|  340 |   38 | -326 |  -35 | -204 |  -14 |   33 |  266 | -364 | = R
| -302 |  -80 |  -36 |  -97 |   24 | -117 |  110 |  123 |  -65 | = A
|  312 |   35 |  -65 |   -9 | -236 |  -11 |    9 |  253 | -370 | = X
|   32 | -104 | -301 |  212 | -208 | -302 | -200 | -307 |  -37 | = V
|  371 |  -66 |  -93 |  -80 |  297 | -114 |  321 |  257 |  160 | = P
|   -8 |   46 | -915 | -366 | -166 | -451 | -349 | -436 |   43 | = W
|  138 |    1 | -242 |  -44 | -157 |  -38 |  -79 |  214 | -262 | = B
| -386 |  -63 |  -24 |  -59 |    4 | -122 |   91 |  101 |  -59 | = D
|  312 |   35 | -330 |   -9 | -236 |  -11 |    9 |  212 | -168 | = Q
both A X:  : | -65 |
tags:
| -168 | -> k209
| -364 | -> k201
| 312 | -> k49
| 212 | -> k55
key Q 9:  : k209
find: |  312 |   35 |  -65 |   -9 | -236 |  -11 |    9 |  253 | -370 | : X
both A P:  : | -80 |

|  209 |   30 |  -58 |   88 |  -10 |   30 |   90 |  191 |   88 |  -21 |  -12 |  -90 |  134 |   -5 | -180 |   12 | -102 |   60 | -391 |  -40 | -218 |  199 | -> buvut
| -397 |  -92 |  -75 |   19 | -119 |  -76 |   88 | -136 |   32 |  -40 |  -83 |  107 |  156 |   48 |  269 |   95 |  -35 |  -53 | -201 |  -67 | -120 |  -48 | -> Tet
|  107 |  -83 | -397 | -201 |   48 |  -40 |  -75 | -120 | -119 |   32 |  -49 |  -67 |   19 |  156 |  -76 |   95 |  -35 |  269 |   88 |  -92 | -136 |  -53 | -> tebe
|   88 |  -10 |  -21 |  209 |   88 |  191 |   30 | -180 |  -90 |  199 | -102 |  -12 |  -58 |  -40 |   90 |   30 |   -6 |  134 | -391 | -218 |   60 |   12 | -> Met
find: |  209 |   30 |  -58 |   88 |  -10 |   30 |   90 |  191 |   88 |  -21 |  -12 |  -90 |  134 |   -5 | -180 |   12 | -102 |   60 | -391 |  -40 | -218 |  199 | : buvut
perm: |  199 | -218 |  -40 | -391 |   60 | -102 |   12 | -180 |   -5 |  134 |  -90 |  -12 |  -21 |   88 |  191 |   90 |   30 |  -10 |   88 |  -58 |   30 |  209 | : buvut
perm: |   88 |  156 | -120 |  -48 |  -76 |  269 |   32 | -201 |  -75 |  -92 |  107 | -136 |  -40 | -397 |  -53 |  -67 |   95 |   19 |   48 | -119 |  -83 |  -35 | : Tet
perm: |  -92 |   32 |  269 | -397 |  -67 | -136 |   88 | -201 |  -76 |  107 |  -83 |   48 |   95 |  -48 | -120 |  -40 |  156 |  -53 | -119 |   19 |  -35 |  -75 | : Tet

| -157 | -144 | -454 |   54 |  notob
|  -99 |  880 | -280 |  486 |  lidup
|  454 |  204 |  311 | -637 |  Keku
|  264 | -477 |  247 |   74 |  sim
| 486 | 250 | -89 | 376 |  Vemit
|  880 |  557 | -199 | -723 |  divi
| -892 |  455 | -564 | -335 |  sizag
| -342 |   -2 |  141 | -174 |  nos
|  362 |  879 | -128 |   74 |  zuriz
find: | -157 | -144 | -454 |   54 | : notob
both divi lidup:  : | 880 |
Table of tags by key:
| 311 | -> k134
| 204 | -> k194
| -564 | -> k743
key Keku 3:  : k134
both Vemit lidup:  : | 486 |
find: |  880 |  557 | -199 | -723 | : divi
perm: | -477 |   74 |  247 |  264 | : sim

|  111 |  281 | -334 | -331 |  130 | -121 |   69 |   97 | -124 |  186 | -396 |  -75 |   30 | -336 | -335 |   97 |  -45 | -349 |   75 |  240 |  501 | -283 | -256 | -122 |  223 |  661 |  553 | -182 |  247 |  -62 | -102 |  284 | -276 | -404 | -185 |  672 |   45 |  130 | -252 |   65 | -426 |    0 |  396 |   62 |  202 |  459 |  peri
| -197 | -432 |  246 |  104 | -205 |  -77 |  149 | -422 | -175 |  -66 | -286 | -344 |   16 |  -94 |  470 | -197 |  374 |  725 | -107 | -110 |  -14 |   78 |   27 |  335 | -156 |  -62 |  -57 |    2 | -331 |  212 | -404 | -342 |   50 |  238 |  247 |  398 |   99 |  118 | -207 | -377 |  232 |  182 | -318 | -441 |  245 | -595 |  gar
| -482 |  160 |  417 |  -84 | -243 |  371 |   25 |  -16 |  119 | -117 |  148 | -208 |   40 |  284 |  246 | -151 |   -1 |   -4 |  183 | -279 | -401 |   -2 |  183 | -169 |  280 |  333 | -103 |  135 |  255 | -147 |  -74 |  211 |  126 | -300 |  -49 | -407 | -167 | -139 |  627 |  -31 |  225 | -421 |  185 |  249 |  189 |   96 |  vobo
|  247 |  -75 | -349 |  396 |  672 |   75 | -404 |  501 |  -45 |  223 |   62 |  281 | -276 | -426 | -283 | -124 |  130 |  111 | -335 |  187 |  240 |  553 |   69 |   45 |   97 | -185 |   65 | -396 | -336 |    0 | -122 | -102 | -331 |  284 |  459 |  -62 | -121 | -252 |  661 |  130 |  202 | -256 | -334 | -182 |   97 |   30 |  pifu
key -> tag
| 75 | -> k50
| 247 | -> k497
| -78 | -> k233
| 246 | -> k541
| 74 | -> k557
| -77 | -> k659
key gar 6:  : k659
both gar vobo:  : | 246 |
perm: | -122 |  661 |  281 | -349 | -426 | -124 |   65 |  553 |  -45 |  247 |   97 | -396 |  459 |   62 |   69 | -334 |  396 |   30 |    0 |  284 | -182 |  240 | -283 |  -75 | -404 | -121 |  501 | -336 |   97 | -256 | -185 |  111 |  202 | -102 |   75 | -335 | -252 |  186 |  -62 |  130 |  672 |   45 |  223 | -276 |  130 | -331 | : peri

| 115 | 101 | 763 |  99 | 100 | = Kav
|  100 |  169 |  130 | -147 |  100 | = fazez
|  89 | 130 | 169 | 107 | 100 | = Kire
|  290 | -358 |   49 | -147 |  100 | = bedi
| 101 | 115 | 101 |  99 | 763 | = Gusa
|  107 |  197 |  477 | -291 |  100 | = Lefe
perm: | -147 |  100 |  100 |  130 |  169 | : fazez
both Lefe Kav:  : | 100 |
both Kire bedi:  : | 100 |
tags:
| 115 | -> k506
| 101 | -> k206
| -358 | -> k348
| 130 | -> k140
| 169 | -> k467
| 197 | -> k502
| 100 | -> k175
key Kire 2:  : k140
find: |  89 | 130 | 169 | 107 | 100 | : Kire
perm: |  99 | 100 | 115 | 101 | 763 | : Kav
both Kav Kire:  : | 100 |

| -44 |  47 |  71 | -87 | -35 | 133 | -35 | -> lel
| -442 | -634 | -488 |  226 |  -69 | -254 |  147 | -> geto
|  613 |  618 |  669 | -139 |   -5 |  473 |  389 | -> zalo
|  539 |  557 |  722 | -262 |   81 |  616 |  238 | -> vipo
| -171 | -384 |  -74 |  119 |  -11 |   35 |   26 | -> Kabo
|  557 | -262 |  616 |   81 |  538 |  238 |  722 | -> Nare
perm: | -634 | -488 | -442 | -254 |  -69 |  147 |  226 | : geto
perm: | -262 |  616 |  539 |  722 |   81 |  238 |  557 | : vipo
key -> tag
| 539 | -> k932
| -74 | -> k375
| -11 | -> k667
| -171 | -> k265
key Kabo 1:  : k265
perm: |  389 |  669 |   -5 |  613 |  618 | -139 |  473 | : zalo

|  186 | -411 | -372 | -641 |  164 |  261 |  169 |   -8 |  195 | -332 | -140 |  204 |   28 |  152 | -415 |  153 |  204 | -445 |  178 |  210 |  148 | -125 | -158 | -276 |    4 |  163 |  219 |  117 |  129 |  168 |  139 |  221 |   54 |  177 |  147 |  150 | : sulog
|  266 | -310 | -448 |  288 | -205 |  249 |  293 | -156 |  237 |  242 |  261 |   23 | -104 |  273 | -178 | -281 |  319 |  293 |  -74 | -121 |  309 | -340 |  282 |  254 | -306 |  262 |  148 |  209 |  -60 | -358 |   -8 | -170 |  215 |  211 |  309 | -211 | : fuzab
| -340 | -104 |  282 |  266 | -448 |  329 | -121 |  249 |  211 |  242 |  163 |  254 |  -74 | -156 |  319 |  273 | -205 |  288 |  309 |  294 |  148 |   23 | -358 | -310 |  261 | -211 | -281 | -170 |  293 |  309 |  262 |  237 |  215 |  209 | -178 | -306 | : bot
|  266 | -310 | -448 |  288 | -205 |  249 |  293 | -156 |  237 |  242 |  261 |   23 | -104 |  273 | -178 | -281 |  319 |  293 |  -74 | -121 |  309 | -340 |  282 |  254 | -306 |  262 |  148 |  209 |  163 | -358 |  329 | -170 |  215 |  211 |  309 | -211 | : Bige
find: |  186 | -411 | -372 | -641 |  164 |  261 |  169 |   -8 |  195 | -332 | -140 |  204 |   28 |  152 | -415 |  153 |  204 | -445 |  178 |  210 |  148 | -125 | -158 | -276 |    4 |  163 |  219 |  117 |  129 |  168 |  139 |  221 |   54 |  177 |  147 |  150 | : sulog
tags:
| 23 | -> k771
| 147 | -> k181
| -178 | -> k900
| 309 | -> k421
| -177 | -> k590
| 308 | -> k243
| 146 | -> k712
key bot 35:  : k900
find: | -340 | -104 |  282 |  266 | -448 |  329 | -121 |  249 |  211 |  242 |  163 |  254 |  -74 | -156 |  319 |  273 | -205 |  288 |  309 |  294 |  148 |   23 | -358 | -310 |  261 | -211 | -281 | -170 |  293 |  309 |  262 |  237 |  215 |  209 | -178 | -306 | : bot
perm: |  209 | -178 | -306 | -340 | -104 |  282 |  266 | -448 |  329 | -121 |  249 |  211 |  242 |  163 |  254 |  -74 | -156 |  319 |  273 | -205 |  288 |  309 |  294 |  148 |   23 | -358 | -310 |  261 | -211 | -281 | -170 |  293 |  309 |  262 |  237 |  215 | : bot
perm: | -306 |   23 | -281 |  319 | -156 |  262 |  309 |  242 |  329 |  293 | -104 |  211 |  249 | -170 |  -74 |  261 |  288 | -340 |  293 | -211 |  148 | -448 |  266 |  282 |  215 |  254 |  209 | -121 | -358 | -310 | -178 |  237 |  273 |  163 |  309 | -205 | : Bige
find: |  266 | -310 | -448 |  288 | -205 |  249 |  293 | -156 |  237 |  242 |  261 |   23 | -104 |  273 | -178 | -281 |  319 |  293 |  -74 | -121 |  309 | -340 |  282 |  254 | -306 |  262 |  148 |  209 |  -60 | -358 |   -8 | -170 |  215 |  211 |  309 | -211 | : fuzab

| -382 |  360 |  547 | -293 | -156 |  193 |  449 |  712 |  116 | -702 |  362 | -119 | -249 |  187 | -325 |  132 |  211 |  -14 | -102 |   87 | -715 | -418 |  -23 |   -5 | -105 | -108 | -311 |  116 | -575 |  -62 |   68 | -127 |   17 |   31 | -191 |  175 | -320 |  712 | -140 |  254 |  124 |  200 |  177 |  -73 |  nam
|  576 | -498 |  230 |  341 | -368 |  -64 |  445 |    6 | -193 | -580 |   51 | -196 |  332 | -183 |   -8 | -218 | -512 | -293 | -134 | -293 |  569 |  272 |  181 |  -45 | -175 |  162 |  -37 | -240 |  -13 | -440 | -604 | -603 |   88 |  183 |  -24 | -246 |  151 |  -35 |  -20 |  388 |  141 |  278 | -449 | -201 |  Terur
|   87 |  116 | -191 |  -62 |  187 | -249 |  -73 | -108 |  -23 |  547 | -156 | -293 |  449 | -715 |  116 | -102 | -127 | -407 |  211 |  713 |   17 | -418 |   -5 | -119 | -105 |  360 | -320 | -311 |  193 |  132 |  -14 |  254 |  200 |  362 |   68 |  175 |  712 | -141 | -702 | -575 |  177 | -382 | -325 |  124 |  nek
| -183 | -110 |  -80 | -213 |  -78 |  312 |  301 |  204 | -329 |  309 | -471 |  -67 |  491 |  419 |  176 | -410 | -218 | -122 |  133 |  122 | -416 |  267 |  251 | -176 |  -23 |  460 | -346 | -692 |  291 |  -58 |   71 | -162 |  -38 | -829 |  410 |  142 |  -64 |  -52 | -218 | -244 |   70 |  103 |  111 |  113 |  lup
|  676 | -533 |  175 |  128 |  -14 | -539 |   27 | -401 | -531 |   85 |  267 | -714 |  110 | -285 | -373 | -439 |  362 |    4 |   66 | -366 | -159 |  -49 |  129 |   13 | -123 |   49 | -353 |  228 | -364 |   -5 | -281 |  125 | -568 | -180 |  246 | -207 |  215 | -207 |  281 | -327 |  -29 | -176 |  262 |  212 |  Zat
find: |   87 |  116 | -191 |  -62 |  187 | -249 |  -73 | -108 |  -23 |  547 | -156 | -293 |  449 | -715 |  116 | -102 | -127 | -407 |  211 |  713 |   17 | -418 |   -5 | -119 | -105 |  360 | -320 | -311 |  193 |  132 |  -14 |  254 |  200 |  362 |   68 |  175 |  712 | -141 | -702 | -575 |  177 | -382 | -325 |  124 | : nek
perm: | -829 | -692 | -471 | -416 | -410 | -346 | -329 | -244 | -218 | -218 | -213 | -183 | -176 | -162 | -122 | -110 |  -80 |  -78 |  -67 |  -64 |  -58 |  -52 |  -38 |  -23 |   70 |   71 |  103 |  111 |  113 |  122 |  133 |  142 |  176 |  204 |  251 |  267 |  291 |  301 |  309 |  312 |  410 |  419 |  460 |  491 | : lup
key -> tag
| 111 | -> k192
| 178 | -> k991
| 177 | -> k485
| -325 | -> k238
| 262 | -> k471
| 194 | -> k475
| 193 | -> k888
key nam 43:  : k485
perm: |  175 |  193 | -325 |  116 | -105 |  200 |  -23 |  116 |   87 |  -14 | -382 | -127 |   68 |  360 |  254 | -311 | -249 | -418 |  177 |   31 | -320 |  449 |  712 |  712 |  -73 | -140 |  132 | -108 | -715 |  124 |  -62 | -102 |  187 |  211 | -575 | -119 | -702 |  547 |  362 | -293 | -156 |   17 | -191 |   -5 | : nam
both nek Terur:  : | -293 |
find: |  676 | -533 |  175 |  128 |  -14 | -539 |   27 | -401 | -531 |   85 |  267 | -714 |  110 | -285 | -373 | -439 |  362 |    4 |   66 | -366 | -159 |  -49 |  129 |   13 | -123 |   49 | -353 |  228 | -364 |   -5 | -281 |  125 | -568 | -180 |  246 | -207 |  215 | -207 |  281 | -327 |  -29 | -176 |  262 |  212 | : Zat

| -849 | -979 | -510 | -849 | -781 |  S
| -849 | -509 | -849 | -781 | -979 |  J
| -849 | -780 | -510 | -849 | -979 |  U
key -> tag
| -979 | -> k765
| -509 | -> k676
| -849 | -> k451
key S 2:  : k765
perm: | -781 | -849 | -979 | -510 | -849 | : S
perm: | -979 | -849 | -510 | -780 | -849 | : U
find: | -849 | -979 | -510 | -849 | -781 | : S
perm: | -979 | -849 | -780 | -510 | -849 | : U
perm: | -510 | -781 | -849 | -849 | -979 | : S

|   38 |  261 |   79 | -216 |   86 |  -13 |  817 | -624 |  248 | -382 |  114 | -357 |  423 | -668 | -> posif
|  283 |  231 | -731 | -483 |  556 | -222 | -780 |  -71 | -147 |  884 | -479 |   72 | -779 | -149 | -> rufu
|  757 | -533 |  157 | -280 |  181 | -276 | -240 |  520 | -463 |  480 | -358 |  253 |  733 | -211 | -> dubuv
|   53 | -307 | -271 | -567 | -147 |  -67 | -235 |  554 |  -17 | -230 | -176 |  326 | -352 |  743 | -> vulas
|   72 | -191 |  752 |  570 | -141 | -119 |  816 |  -59 |  -43 |   10 |  288 | -610 |   30 | -915 | -> mik
|  817 |   -3 |  -31 |  255 |  171 |  -29 | -786 |  647 | -152 |  432 | -164 |  261 | -318 |  277 | -> lopuz
| -211 |   73 |  733 |  480 | -463 |  253 |  520 | -280 | -533 | -276 |  757 | -358 |  182 |  157 | -> rog
|  203 |  151 |   97 |  530 |  278 |   86 | -578 |  376 | -464 |  397 |  219 |  490 |  320 |  290 | -> fogib
Table of tags by key:
| -610 | -> k331
| 326 | -> k790
| 325 | -> k141
| -271 | -> k788
| 327 | -> k520
key vulas 12:  : k790
perm: |  157 |  182 | -463 |  520 | -358 |  253 | -533 | -276 | -211 |  733 |  757 |  480 |   73 | -280 | : rog
both fogib posif:  : | 86 |
find: |   38 |  261 |   79 | -216 |   86 |  -13 |  817 | -624 |  248 | -382 |  114 | -357 |  423 | -668 | : posif
both rufu mik:  : | 72 |

|   46 |   55 |   25 |   82 |  939 |  307 |  -66 |   47 |  -98 |   43 |   67 |   53 |    5 |  -98 |  200 |   48 | -158 |  -76 |  -22 | -101 |   49 | -228 |  276 |  125 |  -16 |  -55 |  248 |  103 |  -68 | -191 | -> legog
|  -91 |   13 |   77 |  -71 | -134 |   81 |   83 |   56 |  235 |  -69 |  -87 |  -29 |  -14 |   11 |  -84 |   58 |  -61 |   20 | -228 |   56 | -120 | -122 |   39 |  121 |   67 |  236 |  169 |  150 |   62 |   77 | -> pevat
| -134 |  -69 |   13 |  -29 |   67 | -122 |  235 |   58 |  236 |  -61 |  150 |   39 |  -71 |   61 |   56 | -228 |  -14 |  169 |  -91 |   56 |   81 |  -85 |   77 |   77 |   83 |  121 | -120 |  -87 |   20 |   11 | -> Mar
|   62 |   11 |  236 |   77 |  121 |  -71 |   83 |  150 |  -61 |  -14 |   77 |  -29 | -134 | -122 |  -91 |  -69 |  169 |   58 | -120 |   56 |  -85 |   13 |   67 |   56 |  -87 |   39 |   81 | -228 |  235 |   20 | -> Torez
perm: | -228 | -134 | -122 | -120 |  -91 |  -87 |  -84 |  -71 |  -69 |  -61 |  -29 |  -14 |   11 |   13 |   20 |   39 |   56 |   56 |   58 |   62 |   67 |   77 |   77 |   81 |   83 |  121 |  150 |  169 |  235 |  236 | : pevat
perm: |   13 |   81 |   56 |   77 | -122 |   67 |  -69 |  235 |   56 |  -91 |  -61 |   11 |  -71 |   20 |  -87 |  150 |   58 |  -29 |   77 | -134 |  169 |  -14 |   62 |  236 |   83 |  121 | -120 |  -84 |   39 | -228 | : pevat
perm: |   62 |   77 |  -91 |   13 |   77 |  -71 | -134 |   81 |   83 |   56 |  235 |  -69 |  -87 |  -29 |  -14 |   11 |  -84 |   58 |  -61 |   20 | -228 |   56 | -120 | -122 |   39 |  121 |   67 |  236 |  169 |  150 | : pevat
perm: | -228 | -134 | -122 | -120 |  -91 |  -87 |  -85 |  -71 |  -69 |  -61 |  -29 |  -14 |   11 |   13 |   20 |   39 |   56 |   56 |   58 |   62 |   67 |   77 |   77 |   81 |   83 |  121 |  150 |  169 |  235 |  236 | : Torez
Table of tags by key:
| -228 | -> k943
| -122 | -> k500
| -85 | -> k405
| -227 | -> k805
| 48 | -> k920
| -229 | -> k423
key legog 22:  : k943

|   -2 |  407 |  200 | -182 |   67 | -> dur
|  331 | -278 |  750 | -327 |  281 | -> filiz
|  -70 |  374 |  345 | -467 | -637 | -> Mivug
|  177 |  -69 | -477 | -493 |   68 | -> sona
| 166 | 160 | 247 | 322 | 345 | -> vorel
|  416 | -119 |  -35 |  -71 | -299 | -> Rinu
key -> tag
| -477 | -> k855
| -70 | -> k26
| 177 | -> k240
key sona 1:  : k240
find: |  331 | -278 |  750 | -327 |  281 | : filiz
find: | 166 | 160 | 247 | 322 | 345 | : vorel

